Below are the code and all the weights of a small trained network. Each question names an input and a class and asks about switching units off, where a switched-off unit gives its printed mean instead of its output.

import numpy as np


def w(rows, s, z=0):
    codes = np.array(rows[::2]) - 128.0
    scale = np.full(codes.shape[1], s)
    scale[-1] = z or s
    return codes * scale


def f(y):
    return np.maximum(y, 0)


def log_softmax(a):
    a = a - a.max(-1, keepdims=True)
    return a - np.log(np.exp(a).sum(-1, keepdims=True))


def net(x, mask):
    res = np.array(x, float).reshape(1, 4) / 4 @ E
    y = f(res @ A[0][:, :-1].T + A[0][:, -1])
    res = res + np.where(mask, y, B[0][:, -1]) @ B[0][:, :-1]
    return log_softmax(res[-1] @ U[:, :-1].T + U[:, -1])


A, B = {}, {}
E = w([
[240,201,40,93,129,70,27],'x0',
[11,181,159,143,182,19,66],'x1',
[139,98,63,246,2,62,122],'x2',
[103,225,52,128,114,145,253],'x3',
],0.0073)
A[0] = w([
[53,164,125,190,167,69,108,59],'neuron 0',
[184,124,96,152,134,167,192,59],'neuron 1',
[144,182,117,114,142,102,89,90],'neuron 2',
[173,146,115,2,188,144,104,149],'neuron 3',
[75,165,171,84,183,67,112,170],'neuron 4',
[143,106,159,189,104,130,78,144],'neuron 5',
[48,89,221,193,114,168,191,84],'neuron 6',
[149,78,88,200,78,72,126,36],'neuron 7',
[31,202,95,117,119,82,123,139],'neuron 8',
[119,119,68,220,56,87,118,51],'neuron 9',
[162,150,74,97,83,105,62,86],'neuron 10',
[204,77,76,123,76,169,175,8],'neuron 11',
[205,177,114,140,107,83,108,120],'neuron 12',
[194,175,90,115,166,99,115,30],'neuron 13',
[101,173,61,156,101,123,177,89],'neuron 14',
[159,108,102,78,109,192,144,178],'neuron 15',
[136,36,196,115,107,116,54,190],'neuron 16',
[83,156,127,180,133,54,110,62],'neuron 17',
[111,204,90,123,112,130,213,131],'neuron 18',
],0.0087,0.0015)
B[0] = w([
[226,46,223,100,52,185,100,205],'neuron 0',
[223,81,177,113,110,125,89,192],'neuron 1',
[105,103,155,93,34,103,160,188],'neuron 2',
[66,200,131,27,135,136,170,230],'neuron 3',
[143,122,156,83,125,189,87,223],'neuron 4',
[135,152,83,92,222,111,112,188],'neuron 5',
[72,72,87,52,70,43,203,254],'neuron 6',
[71,165,119,70,189,202,134,218],'neuron 7',
[206,59,155,133,120,163,47,213],'neuron 8',
[27,235,175,41,222,244,172,233],'neuron 9',
[87,68,128,84,84,81,220,215],'neuron 10',
[192,62,227,115,103,178,119,222],'neuron 11',
[85,94,158,54,88,81,185,211],'neuron 12',
[100,66,112,80,85,113,185,197],'neuron 13',
[148,107,84,113,218,91,101,201],'neuron 14',
[128,103,175,139,143,183,85,196],'neuron 15',
[186,118,25,134,216,58,105,240],'neuron 16',
[163,77,185,115,116,194,78,195],'neuron 17',
[200,83,54,163,254,35,77,217],'neuron 18',
],0.0064,0.0078)
U = w([
[213,66,219,119,51,195,83,84],'0',
[37,200,148,83,180,208,162,153],'1',
[81,67,112,86,3,20,207,88],'2',
[198,93,43,134,213,53,83,127],'3',
[141,145,135,149,100,126,126,255],'4',
[120,209,134,255,78,105,114,20],'5',
[111,209,103,233,48,138,142,37],'6',
],0.01,0.0051)

Each question gives the input, the list of numbers given to net, and the class t.
The units are the neurons (one row each of A and B). Each row of codes is followed by its name. A weight is (code - 128) times the scale printed after its matrix; where a second scale follows, it is the last column's (A, B and U).
mask holds one flag per neuron, in row order. A switched-off neuron (its flag False) gives its mean, the last column of its row in B, instead of its output. The means were averaged over made-up inputs and are rounded, as every weight is.
A unit's drop is (log p(t) with every unit on - log p(t) with that unit switched off) / (log p(t) with every unit on - log p(t) with every unit switched off).
The circuit of an input: a set's keep is (log p(t) with only the set's units on - log p(t) with every unit switched off) / (log p(t) with every unit on - log p(t) with every unit switched off). Starting from the 12 units with the biggest drops (on a tie, the unit counted first), units are removed one at a time, each time the one whose removal leaves the highest keep (on an exact tie, the one counted first), for as long as the keep stays at least 0.8.
circuit, biggest first: the units of the circuit, biggest drop first
most important unit: the unit with the biggest drop
top k neurons: the k neurons with the biggest drops, biggest first
drop when u is switched off: that unit's drop, to one decimal
input [8,8,8,-3], class 0: top 4 neurons => neuron 0; neuron 17; neuron 8; neuron 6
input [-8,3,8,2], class 1: top neuron => neuron 9
input [8,7,7,-3], class 2: top 2 neurons => neuron 10; neuron 12
input [-1,5,1,8], class 3: top 2 neurons => neuron 18; neuron 14
input [8,7,-2,-8], class 2: circuit, biggest first => neuron 10; neuron 2
input [4,4,8,8], class 1: top 3 neurons => neuron 9; neuron 7; neuron 16
input [6,5,-7,-4], class 1: top 3 neurons => neuron 3; neuron 6; neuron 4
input [-4,5,0,5], class 0: circuit, biggest first => neuron 0; neuron 8
input [-7,-4,-5,1], class 2: top 2 neurons => neuron 6; neuron 9
input [-5,2,-7,8], class 3: top 2 neurons => neuron 18; neuron 9
input [4,6,0,-6], class 0: top 4 neurons => neuron 0; neuron 18; neuron 17; neuron 4
input [3,-2,2,-5], class 3: top 2 neurons => neuron 16; neuron 6
input [6,4,-6,8], class 3: top 3 neurons => neuron 18; neuron 9; neuron 8
input [-3,5,2,-6], class 3: most important unit => neuron 16
input [-5,5,-3,-4], class 0: top 2 neurons => neuron 0; neuron 4
input [1,7,-6,-7], class 0: top 2 neurons => neuron 0; neuron 4
input [-2,8,6,0], class 0: top 3 neurons => neuron 0; neuron 8; neuron 17
input [-1,3,2,7], class 3: drop when neuron 18 is switched off => 0.2
input [-4,2,7,-5], class 1: drop when neuron 7 is switched off => 0.1
input [-6,-3,0,-7], class 3: most important unit => neuron 16
input [-1,6,6,-3], class 0: drop when neuron 9 is switched off => -0.1
input [-7,4,8,7], class 1: drop when neuron 16 is switched off => 0.1
